Below is a small trained network, with its code and all its weights. Each question gives an input and a class and asks what happens when units are switched off, that is, made to give their printed mean instead of their output.

import numpy as np


def w(rows, s, z=0):
    codes = np.array(rows[::2]) - 128.0
    scale = np.full(codes.shape[1], s)
    scale[-1] = z or s
    return codes * scale


def f(y):
    return np.maximum(y, 0)


def log_softmax(a):
    a = a - a.max(-1, keepdims=True)
    return a - np.log(np.exp(a).sum(-1, keepdims=True))


def net(x, mask):
    res = np.array(x, float).reshape(1, 4) / 4 @ E
    y = f(res @ A[0][:, :-1].T + A[0][:, -1])
    res = res + np.where(mask, y, B[0][:, -1]) @ B[0][:, :-1]
    return log_softmax(res[-1] @ U[:, :-1].T + U[:, -1])


A, B = {}, {}
E = w([
[201,214,108,181,198,249,203],'x0',
[24,216,202,132,64,170,181],'x1',
[124,222,117,2,131,203,33],'x2',
[137,59,177,226,104,204,27],'x3',
],0.0078)
A[0] = w([
[122,68,130,231,136,108,236,102],'neuron 0',
[165,167,121,154,165,182,175,129],'neuron 1',
[125,171,70,77,137,95,197,62],'neuron 2',
[181,161,134,102,163,198,130,107],'neuron 3',
[177,112,87,118,198,105,84,39],'neuron 4',
[183,99,54,168,176,100,81,34],'neuron 5',
[119,84,165,173,139,191,51,56],'neuron 6',
[107,133,61,51,144,93,219,62],'neuron 7',
[231,116,93,128,191,141,106,20],'neuron 8',
[124,148,84,65,174,73,254,78],'neuron 9',
[156,132,124,129,166,197,187,98],'neuron 10',
[154,138,86,175,159,199,195,148],'neuron 11',
[194,164,126,143,180,198,163,105],'neuron 12',
[84,95,88,50,79,53,138,143],'neuron 13',
[75,164,211,113,97,125,158,32],'neuron 14',
[57,176,187,133,71,162,157,64],'neuron 15',
[67,175,199,154,52,138,182,72],'neuron 16',
[105,147,111,37,170,207,61,142],'neuron 17',
[153,171,82,48,162,64,207,61],'neuron 18',
[137,176,123,66,123,182,51,92],'neuron 19',
[142,177,148,42,161,169,42,95],'neuron 20',
[132,65,162,200,137,102,209,57],'neuron 21',
[178,70,111,147,188,141,58,57],'neuron 22',
[102,62,150,185,100,171,72,150],'neuron 23',
[50,169,250,190,132,123,192,70],'neuron 24',
[78,78,144,53,41,52,25,224],'neuron 25',
[136,79,199,184,92,220,64,67],'neuron 26',
[194,114,60,127,168,90,79,46],'neuron 27',
[160,157,89,129,166,196,144,141],'neuron 28',
[66,219,170,136,74,149,132,23],'neuron 29',
[154,41,151,150,114,94,178,83],'neuron 30',
[130,146,130,131,181,214,187,167],'neuron 31',
[34,157,181,120,99,163,155,27],'neuron 32',
[134,110,132,202,105,211,79,69],'neuron 33',
[152,79,83,112,196,86,103,46],'neuron 34',
[172,115,82,100,199,74,118,35],'neuron 35',
[193,205,84,170,185,173,155,139],'neuron 36',
[179,91,171,196,103,170,67,62],'neuron 37',
[128,199,132,54,160,172,10,77],'neuron 38',
[143,81,34,122,232,88,72,6],'neuron 39',
],0.0074,0.0013)
B[0] = w([
[172,154,109,94,191,5,240,241],'neuron 0',
[77,54,184,121,53,87,95,212],'neuron 1',
[108,177,79,192,90,203,118,208],'neuron 2',
[105,78,149,127,117,97,134,207],'neuron 3',
[175,124,156,90,171,159,54,195],'neuron 4',
[172,126,154,87,130,160,101,206],'neuron 5',
[107,194,78,197,88,174,129,202],'neuron 6',
[99,198,50,213,87,210,100,218],'neuron 7',
[139,121,141,95,141,160,108,213],'neuron 8',
[117,214,54,194,84,192,135,239],'neuron 9',
[72,31,190,124,82,118,121,201],'neuron 10',
[66,45,177,91,72,63,102,222],'neuron 11',
[70,72,201,116,79,93,109,227],'neuron 12',
[52,86,134,144,66,117,97,210],'neuron 13',
[162,118,149,78,151,173,66,183],'neuron 14',
[201,151,156,81,189,144,46,200],'neuron 15',
[182,103,159,83,177,168,74,206],'neuron 16',
[148,139,92,119,151,59,207,233],'neuron 17',
[112,197,61,194,91,183,115,234],'neuron 18',
[135,147,92,150,209,41,229,219],'neuron 19',
[159,149,99,128,162,34,216,231],'neuron 20',
[164,146,95,115,197,57,227,215],'neuron 21',
[148,147,127,142,150,149,74,204],'neuron 22',
[103,179,64,163,79,152,151,207],'neuron 23',
[211,126,165,92,190,144,76,213],'neuron 24',
[47,25,188,128,41,63,111,255],'neuron 25',
[117,184,36,206,84,181,144,222],'neuron 26',
[156,126,176,89,165,172,56,203],'neuron 27',
[94,88,153,124,89,70,108,210],'neuron 28',
[192,148,147,94,168,148,63,201],'neuron 29',
[132,146,139,108,168,79,156,197],'neuron 30',
[94,83,160,127,92,101,96,216],'neuron 31',
[166,117,146,83,162,163,80,192],'neuron 32',
[98,171,82,217,101,170,142,204],'neuron 33',
[134,105,149,117,171,166,95,194],'neuron 34',
[169,134,142,125,157,173,70,195],'neuron 35',
[62,81,174,111,59,96,97,243],'neuron 36',
[122,180,100,177,107,155,150,206],'neuron 37',
[167,147,75,117,176,40,254,245],'neuron 38',
[157,126,166,89,155,160,73,216],'neuron 39',
],0.0061,0.008)
U = w([
[4,59,194,112,50,83,101,235],'0',
[173,145,104,117,206,53,251,207],'1',
[90,187,51,202,77,242,121,86],'2',
[211,126,182,74,199,207,40,2],'3',
],0.012,0.00066)

Each question gives the input, the list of numbers given to net, and the class t.
The units are the neurons (one row each of A and B). Each row of codes is followed by its name. A weight is (code - 128) times the scale printed after its matrix; where a second scale follows, it is the last column's (A, B and U).
mask holds one flag per neuron, in row order. A switched-off neuron (its flag False) gives its mean, the last column of its row in B, instead of its output. The means were averaged over made-up inputs and are rounded, as every weight is.
A unit's drop is (log p(t) with every unit on - log p(t) with that unit switched off) / (log p(t) with every unit on - log p(t) with every unit switched off).
The circuit of an input: a set's keep is (log p(t) with only the set's units on - log p(t) with every unit switched off) / (log p(t) with every unit on - log p(t) with every unit switched off). Starting from the 12 units with the biggest drops (on a tie, the unit counted first), units are removed one at a time, each time the one whose removal leaves the highest keep (on an exact tie, the one counted first), for as long as the keep stays at least 0.8.
circuit, biggest first: the units of the circuit, biggest drop first
top k neurons: the k neurons with the biggest drops, biggest first
drop of u: that unit's drop, to one decimal
input [8,6,-8,7], class 0: circuit, biggest first -> (neuron 11)
input [5,-1,-1,5], class 0: top 2 neurons -> (neuron 11; neuron 9)
input [8,0,8,4], class 0: top 2 neurons -> (neuron 36; neuron 12)
input [6,0,-6,4], class 0: top 2 neurons -> (neuron 11; neuron 38)
input [2,-6,-8,7], class 1: top 3 neurons -> (neuron 0; neuron 21; neuron 30)
input [4,2,5,0], class 1: top 3 neurons -> (neuron 38; neuron 25; neuron 19)
input [0,-3,-7,6], class 1: top 2 neurons -> (neuron 0; neuron 21)
input [-4,7,-6,-8], class 2: top 2 neurons -> (neuron 9; neuron 7)
input [-7,0,3,8], class 2: top 2 neurons -> (neuron 26; neuron 6)
input [3,-8,7,8], class 2: top 3 neurons -> (neuron 26; neuron 6; neuron 33)
input [6,-3,-3,-7], class 2: top 3 neurons -> (neuron 9; neuron 18; neuron 7)
input [-7,1,8,2], class 1: drop of neuron 17 -> 0.2
input [5,6,-3,-3], class 3: drop of neuron 16 -> 0.2
input [3,0,-7,5], class 1: drop of neuron 0 -> 0.8
input [-1,7,-2,8], class 2: circuit, biggest first -> (neuron 26)
input [-4,8,-7,3], class 3: drop of neuron 14 -> 0.1
